Below is a small trained network, with its code and all its weights. Each question gives an input and a class and asks what happens when units are switched off, that is, made to give their printed mean instead of their output.

import numpy as np


def w(rows, s, z=0):
    codes = np.array(rows[::2]) - 128.0
    scale = np.full(codes.shape[1], s)
    scale[-1] = z or s
    return codes * scale


def norm(h):
    return h / np.sqrt((h * h).mean(-1, keepdims=True) + 1e-5)


def f(y):
    return y / 2 * (1 + np.tanh(0.7978845608 * (y + 0.044715 * y**3)))


def log_softmax(a):
    a = a - a.max(-1, keepdims=True)
    return a - np.log(np.exp(a).sum(-1, keepdims=True))


def net(x, mask):
    res = np.array(x, float).reshape(1, 8) / 4 @ E
    u = 0
    for l in range(3):
        y = f(norm(res) @ A[l][:, :-1].T + A[l][:, -1])
        res = res + np.where(mask[u : u + 5], y, B[l][:, -1]) @ B[l][:, :-1]
        u += 5
    return log_softmax(norm(res)[-1] @ U[:, :-1].T + U[:, -1])


A, B = {}, {}
E = w([
[120,140,152,108,129,156,3,174],'x0',
[64,115,148,107,123,205,134,103],'x1',
[45,138,132,135,200,54,115,95],'x2',
[105,105,133,166,150,121,170,245],'x3',
[119,119,171,191,72,128,113,115],'x4',
[126,128,127,128,130,127,129,127],'x5',
[122,245,94,181,99,132,146,154],'x6',
[126,126,128,129,127,133,130,128],'x7',
],0.0026)
A[0] = w([
[133,229,124,147,111,99,128,146,39],'0.n0',
[187,102,118,121,130,54,126,146,174],'0.n1',
[93,76,167,253,26,99,94,97,139],'0.n2',
[50,125,140,118,153,54,117,116,62],'0.n3',
[124,175,125,127,135,148,156,151,245],'0.n4',
],0.0052,0.0012)
B[0] = w([
[129,122,206,142,197,196,143,97,197],'0.n0',
[138,78,195,177,191,238,54,91,215],'0.n1',
[166,142,46,14,244,138,150,143,254],'0.n2',
[254,202,226,91,90,197,164,139,217],'0.n3',
[161,72,104,107,105,199,142,66,198],'0.n4',
],0.004,0.0016)
A[1] = w([
[97,107,139,161,154,93,167,254,123],'1.n0',
[95,136,169,85,145,217,158,91,164],'1.n1',
[130,137,148,147,93,116,72,132,10],'1.n2',
[136,167,81,50,176,143,69,188,80],'1.n3',
[55,199,213,106,156,6,140,130,189],'1.n4',
],0.0047,0.0013)
B[1] = w([
[94,120,70,115,69,122,71,3,171],'1.n0',
[113,88,123,185,164,135,99,179,253],'1.n1',
[57,192,114,112,91,89,155,210,104],'1.n2',
[142,140,87,101,137,94,207,129,221],'1.n3',
[198,92,86,123,46,205,132,172,191],'1.n4',
],0.0067,0.0022)
A[2] = w([
[254,174,132,213,152,3,77,110,101],'2.n0',
[110,184,91,52,95,111,10,223,175],'2.n1',
[181,76,159,165,108,124,223,51,151],'2.n2',
[142,191,157,51,135,149,103,49,2],'2.n3',
[105,247,96,230,107,136,157,137,134],'2.n4',
],0.0044,0.0012)
B[2] = w([
[23,66,89,192,122,195,125,186,203],'2.n0',
[60,174,176,194,132,63,237,114,250],'2.n1',
[56,244,164,121,111,62,128,185,237],'2.n2',
[92,31,20,106,21,130,149,82,144],'2.n3',
[170,24,209,28,176,37,2,69,188],'2.n4',
],0.0044,0.0023)
U = w([
[128,127,113,132,158,126,139,127,253],'0',
[163,84,196,88,184,97,75,103,157],'1',
[65,207,134,129,122,26,202,170,104],'2',
[79,100,44,108,11,110,83,49,80],'3',
[139,127,119,148,160,154,146,146,151],'4',
[176,123,44,67,193,127,184,141,64],'5',
[90,102,116,223,156,185,100,172,52],'6',
[223,145,156,115,1,166,148,201,66],'7',
],0.0071,0.0053)

Each question gives the input, the list of numbers given to net, and the class t.
The units are the neurons (one row each of A and B). Each row of codes is followed by its name. A weight is (code - 128) times the scale printed after its matrix; where a second scale follows, it is the last column's (A, B and U).
mask holds one flag per neuron, layer by layer. A switched-off neuron (its flag False) gives its mean, the last column of its row in B, instead of its output. The means were averaged over made-up inputs and are rounded, as every weight is.
A unit's drop is (log p(t) with every unit on - log p(t) with that unit switched off) / (log p(t) with every unit on - log p(t) with every unit switched off).
most important unit: the unit with the biggest drop
top k neurons: the k neurons with the biggest drops, biggest first
top k neurons in layer l: the k neurons of layer l with the biggest drops, biggest first
input [-2,5,1,7,6,3,1,-5], class 3: most important unit -> 1.n0
input [6,-5,-7,3,1,-4,7,0], class 1: top 2 neurons in layer 2 -> 2.n4, 2.n2
input [5,1,-7,5,8,-3,-3,1], class 5: top 3 neurons -> 0.n2, 1.n3, 2.n2
input [7,5,0,-7,-2,0,8,0], class 1: top 2 neurons in layer 2 -> 2.n4, 2.n2
input [-1,5,8,-3,-1,-2,2,4], class 7: top 2 neurons -> 1.n4, 0.n1
input [8,-7,-1,-2,3,1,1,-2], class 2: top 2 neurons -> 2.n1, 1.n2
input [-6,2,-5,7,0,6,-4,5], class 3: top 2 neurons in layer 1 -> 1.n0, 1.n3
input [8,-1,3,-8,6,-7,-3,-3], class 2: top 2 neurons -> 2.n1, 1.n2
input [-2,5,-5,7,-4,-7,2,-3], class 3: top 2 neurons in layer 1 -> 1.n0, 1.n4
input [-5,-6,5,7,7,0,8,-5], class 1: top 2 neurons -> 2.n4, 0.n0
input [-4,-4,-6,1,-4,0,6,2], class 1: top 2 neurons -> 2.n4, 1.n4
input [-8,-1,-6,0,1,-4,-7,-7], class 2: top 2 neurons in layer 1 -> 1.n4, 1.n1
input [-3,-4,8,3,-7,-3,0,3], class 7: top 3 neurons -> 1.n4, 0.n2, 0.n3
input [3,5,-4,7,6,-1,8,-4], class 1: most important unit -> 2.n4
input [7,-4,0,-7,3,4,8,4], class 1: top 2 neurons -> 2.n4, 0.n0
input [-3,-5,2,-2,-2,2,7,-5], class 1: top 2 neurons in layer 2 -> 2.n4, 2.n1
input [-4,-8,-6,-7,-4,-4,0,4], class 6: top 2 neurons -> 2.n0, 1.n0
input [6,-4,5,5,-6,6,8,0], class 1: top 2 neurons -> 2.n4, 0.n0
input [-5,-2,-6,-7,-1,-4,-3,-3], class 3: top 2 neurons in layer 2 -> 2.n1, 2.n3
input [7,-1,6,1,-6,-1,-6,0], class 2: top 3 neurons -> 2.n1, 0.n0, 0.n2
input [8,-6,0,3,5,2,5,6], class 2: top 4 neurons -> 2.n1, 1.n2, 0.n2, 1.n1
input [-7,-1,0,1,-2,3,-1,-6], class 2: most important unit -> 2.n2
input [1,-8,2,8,-8,-3,1,2], class 3: top 2 neurons in layer 1 -> 1.n0, 1.n1
